Below is a small trained network, with its code and all its weights. Each question gives an input and a class and asks what happens when units are switched off, that is, made to give their printed mean instead of their output.

import numpy as np


def w(rows, s, z=0):
    codes = np.array(rows[::2]) - 128.0
    scale = np.full(codes.shape[1], s)
    scale[-1] = z or s
    return codes * scale


def f(y):
    return y / 2 * (1 + np.tanh(0.7978845608 * (y + 0.044715 * y**3)))


def log_softmax(a):
    a = a - a.max(-1, keepdims=True)
    return a - np.log(np.exp(a).sum(-1, keepdims=True))


def net(x, mask):
    res = np.array(x, float).reshape(1, 8) / 4 @ E
    y = f(res @ A[0][:, :-1].T + A[0][:, -1])
    res = res + np.where(mask, y, B[0][:, -1]) @ B[0][:, :-1]
    return log_softmax(res[-1] @ U[:, :-1].T + U[:, -1])


A, B = {}, {}
E = w([
[230,39,40,64],'x0',
[127,127,127,130],'x1',
[129,125,127,127],'x2',
[57,233,35,44],'x3',
[124,129,126,129],'x4',
[10,31,89,155],'x5',
[172,182,29,255],'x6',
[128,127,127,128],'x7',
],0.0082)
A[0] = w([
[173,178,49,249,2],'n1',
[212,48,160,207,87],'n2',
[34,57,131,154,88],'n3',
[194,178,191,74,112],'n4',
[64,209,219,188,66],'n5',
[119,121,197,51,46],'n6',
[152,83,252,174,100],'n7',
[150,98,159,177,40],'n8',
[196,212,183,138,106],'n9',
[105,183,104,82,41],'n10',
[100,107,130,127,21],'n11',
[119,107,165,130,40],'n12',
],0.012,0.0076)
B[0] = w([
[94,68,247,104,231],'n1',
[98,154,111,80,248],'n2',
[132,90,50,180,205],'n3',
[127,100,69,171,221],'n4',
[229,96,102,62,254],'n5',
[105,65,245,174,197],'n6',
[83,185,105,95,240],'n7',
[66,170,103,126,155],'n8',
[96,95,59,201,221],'n9',
[28,169,122,113,165],'n10',
[77,45,139,147,119],'n11',
[108,136,161,129,128],'n12',
],0.012,0.0095)
U = w([
[108,117,217,180,132],'0',
[148,180,92,144,254],'1',
[55,255,69,88,73],'2',
[136,125,31,249,64],'3',
[237,124,65,29,104],'4',
],0.0099,0.014)

Each question gives the input, the list of numbers given to net, and the class t.
The units are the neurons (one row each of A and B). Each row of codes is followed by its name. A weight is (code - 128) times the scale printed after its matrix; where a second scale follows, it is the last column's (A, B and U).
mask holds one flag per neuron, in row order. A switched-off neuron (its flag False) gives its mean, the last column of its row in B, instead of its output. The means were averaged over made-up inputs and are rounded, as every weight is.
A unit's drop is (log p(t) with every unit on - log p(t) with that unit switched off) / (log p(t) with every unit on - log p(t) with every unit switched off).
The circuit of an input: a set's keep is (log p(t) with only the set's units on - log p(t) with every unit switched off) / (log p(t) with every unit on - log p(t) with every unit switched off). Starting from all 12 units, units are removed one at a time, each time the one whose removal leaves the highest keep (on an exact tie, the one counted first), for as long as the keep stays at least 0.8.
circuit, biggest first: the units of the circuit, biggest drop first
most important unit: the unit with the biggest drop
k most important neurons: the k neurons with the biggest drops, biggest first
drop when u is switched off: that unit's drop, to one decimal
input [8,7,8,5,3,8,-7,-5], class 3: most important unit => n3
input [-1,3,4,-7,-3,-8,2,-5], class 3: 2 most important neurons => [n9, n4]
input [-6,5,-2,0,-5,4,5,-1], class 4: circuit, biggest first => [n5, n9]
input [-4,-7,-6,-8,-1,7,3,6], class 2: circuit, biggest first => [n7, n2]
input [8,7,5,-1,-1,7,7,1], class 4: 2 most important neurons => [n6, n9]
input [4,5,-8,7,-2,-3,-5,3], class 2: 2 most important neurons => [n10, n5]
input [-1,-2,-6,-7,-5,-6,5,-2], class 2: circuit, biggest first => [n2, n7]
input [7,-1,-6,-1,5,8,-7,-2], class 3: 3 most important neurons => [n3, n1, n5]
input [-3,8,4,-5,-4,-8,-2,1], class 3: 2 most important neurons => [n9, n4]
input [-6,8,5,-8,-5,8,6,7], class 2: 2 most important neurons => [n7, n2]
input [8,-8,4,-8,3,-6,-8,-6], class 0: 2 most important neurons => [n6, n5]
input [6,-3,-1,-6,0,6,4,4], class 2: 2 most important neurons => [n2, n5]
input [1,-1,7,-5,7,7,-5,0], class 3: 2 most important neurons => [n3, n1]
input [0,2,-2,-3,-1,-8,-5,4], class 3: circuit, biggest first => [n4, n9]
input [4,-1,5,8,-4,-3,-2,3], class 2: most important unit => n10
input [7,4,-3,-5,8,4,6,-3], class 4: 2 most important neurons => [n2, n6]
input [-7,-4,-7,-8,-5,-8,-1,-3], class 2: 4 most important neurons => [n7, n2, n8, n3]
input [3,0,-1,-2,7,-4,-2,3], class 3: circuit, biggest first => [n5, n4]
input [-8,-8,0,2,-7,7,0,-3], class 4: 2 most important neurons => [n5, n9]
input [-3,5,4,-5,0,7,1,-6], class 3: most important unit => n3
input [0,-1,3,-7,-6,-8,-7,6], class 3: 4 most important neurons => [n4, n9, n1, n6]
input [-8,0,5,-6,0,-6,-5,-7], class 4: drop when n9 is switched off => -0.2
input [-1,-4,7,0,-6,-4,-6,-5], class 0: drop when n7 is switched off => 0.0
input [-2,8,2,4,3,-4,5,-3], class 0: drop when n1 is switched off => 0.9
